Below are the code and all the weights of a small trained network. Each question names an input and a class and asks about switching units off, where a switched-off unit gives its printed mean instead of its output.

import numpy as np


def w(rows, s, z=0):
    codes = np.array(rows[::2]) - 128.0
    scale = np.full(codes.shape[1], s)
    scale[-1] = z or s
    return codes * scale


def f(y):
    return y / 2 * (1 + np.tanh(0.7978845608 * (y + 0.044715 * y**3)))


def log_softmax(a):
    a = a - a.max(-1, keepdims=True)
    return a - np.log(np.exp(a).sum(-1, keepdims=True))


def net(x, mask):
    res = np.array(x, float).reshape(1, 8) / 4 @ E
    y = f(res @ A[0][:, :-1].T + A[0][:, -1])
    res = res + np.where(mask, y, B[0][:, -1]) @ B[0][:, :-1]
    return log_softmax(res[-1] @ U[:, :-1].T + U[:, -1])


A, B = {}, {}
E = w([
[69,122,171,123,49,125,146,187,151,61],'x0',
[129,132,123,129,124,124,123,127,128,130],'x1',
[137,79,241,76,134,60,102,44,157,65],'x2',
[125,129,141,119,148,130,135,139,129,131],'x3',
[186,127,123,71,129,139,112,177,28,164],'x4',
[96,165,138,70,117,182,205,31,123,46],'x5',
[124,129,129,133,126,127,126,122,127,125],'x6',
[103,100,122,146,77,3,222,97,134,203],'x7',
],0.0079)
A[0] = w([
[139,177,124,116,103,46,182,130,57,128,54],'n1',
[91,162,28,149,133,177,185,183,129,153,62],'n2',
[126,76,93,217,130,157,182,83,254,100,185],'n3',
[144,190,119,114,187,122,117,75,147,188,3],'n4',
[167,102,72,109,148,143,126,63,118,155,42],'n5',
[110,175,101,96,135,140,170,76,43,83,86],'n6',
[75,181,115,71,115,164,202,40,84,110,15],'n7',
[121,150,111,159,131,28,211,120,152,141,21],'n8',
[110,136,131,92,47,128,153,193,145,87,32],'n9',
],0.009,0.0058)
B[0] = w([
[229,165,104,128,144,244,130,199,153,26,164],'n1',
[198,180,179,72,104,34,61,16,164,110,199],'n2',
[183,46,119,98,92,117,163,235,83,118,254],'n3',
[136,73,222,237,109,217,189,52,228,225,142],'n4',
[117,104,247,209,65,202,200,107,173,163,144],'n5',
[42,156,102,105,92,105,82,152,47,138,177],'n6',
[2,174,137,113,171,90,131,170,37,183,199],'n7',
[153,245,131,187,164,196,51,192,145,2,194],'n8',
[40,83,226,205,41,192,131,93,246,209,156],'n9',
],0.0087,0.0086)
U = w([
[72,121,230,217,68,232,178,92,205,234,19],'0',
[147,188,85,110,199,254,108,163,139,33,73],'1',
[167,160,179,32,125,5,132,37,149,85,99],'2',
[140,125,117,75,144,126,167,170,108,158,253],'3',
[84,112,99,136,161,84,108,219,64,222,64],'4',
[142,110,103,98,121,139,150,132,92,135,240],'5',
[180,76,104,52,91,167,166,192,57,164,101],'6',
[143,116,102,94,122,138,157,130,101,127,216],'7',
],0.0092,0.0053)

Each question gives the input, the list of numbers given to net, and the class t.
The units are the neurons (one row each of A and B). Each row of codes is followed by its name. A weight is (code - 128) times the scale printed after its matrix; where a second scale follows, it is the last column's (A, B and U).
mask holds one flag per neuron, in row order. A switched-off neuron (its flag False) gives its mean, the last column of its row in B, instead of its output. The means were averaged over made-up inputs and are rounded, as every weight is.
A unit's drop is (log p(t) with every unit on - log p(t) with that unit switched off) / (log p(t) with every unit on - log p(t) with every unit switched off).
The circuit of an input: a set's keep is (log p(t) with only the set's units on - log p(t) with every unit switched off) / (log p(t) with every unit on - log p(t) with every unit switched off). Starting from all 9 units, units are removed one at a time, each time the one whose removal leaves the highest keep (on an exact tie, the one counted first), for as long as the keep stays at least 0.8.
circuit, biggest first: the units of the circuit, biggest drop first
top k neurons: the k neurons with the biggest drops, biggest first
drop when u is switched off: that unit's drop, to one decimal
input [5,2,-4,-7,-8,-6,0,-1], class 6: circuit, biggest first => [n3]
input [0,-3,3,-4,5,8,6,-2], class 4: circuit, biggest first => [n7; n6]
input [6,-4,3,-4,6,-4,-5,8], class 1: circuit, biggest first => [n1; n8]
input [-6,6,-5,-7,2,-8,5,8], class 1: circuit, biggest first => [n8; n1]
input [-2,7,6,4,-6,3,7,5], class 5: circuit, biggest first => [n3; n2]
input [-8,-5,-4,1,8,6,3,1], class 0: top 2 neurons => [n5; n4]
input [-8,8,-4,0,0,2,7,-6], class 0: top 2 neurons => [n4; n5]
input [7,7,5,-1,5,8,-1,1], class 4: top 2 neurons => [n7; n6]
input [-2,-2,-5,-2,4,-3,3,2], class 2: circuit, biggest first => [n2; n3]
input [5,-2,-2,-3,5,0,-5,-3], class 0: circuit, biggest first => [n9; n3]
input [-6,7,0,-2,-1,0,0,7], class 1: top 3 neurons => [n8; n1; n9]
input [-8,3,-3,-6,5,-1,8,1], class 0: circuit, biggest first => [n5; n4]
input [-5,2,-6,-8,-8,5,-4,-1], class 3: circuit, biggest first => [n3; n7]
input [-8,-6,8,5,-7,6,4,2], class 0: top 2 neurons => [n4; n5]
input [0,7,-8,-2,6,7,7,8], class 1: circuit, biggest first => [n1]
input [-2,-7,7,-4,5,5,-1,7], class 1: circuit, biggest first => [n1; n8]
input [3,0,7,8,-7,-3,-7,3], class 3: top 2 neurons => [n3; n2]
input [-6,-8,6,-8,-2,5,-4,8], class 1: circuit, biggest first => [n8; n1]
input [-8,-1,3,-3,6,-5,8,-7], class 0: top 3 neurons => [n5; n4; n3]
input [-4,-1,-3,-4,-1,8,1,-4], class 4: top 2 neurons => [n7; n6]
input [5,6,-6,3,2,7,1,4], class 4: circuit, biggest first => [n7]
input [7,7,-3,6,2,-6,3,0], class 0: top 2 neurons => [n9; n3]
input [-4,-2,4,3,-7,3,2,2], class 6: top 2 neurons => [n3; n2]
input [-7,-4,-6,-7,-3,-1,-5,1], class 0: top 2 neurons => [n4; n5]
input [6,-8,0,-6,-6,6,-1,8], class 1: drop when n5 is switched off => 0.0
input [-4,4,-6,7,3,8,3,8], class 1: drop when n8 is switched off => 0.6
input [4,3,-1,-8,-7,3,-3,-5], class 3: drop when n8 is switched off => 0.3
input [3,8,6,-4,-6,0,-1,1], class 5: drop when n3 is switched off => 0.7
input [5,7,-4,6,-5,4,5,-2], class 5: top neuron => [n3]
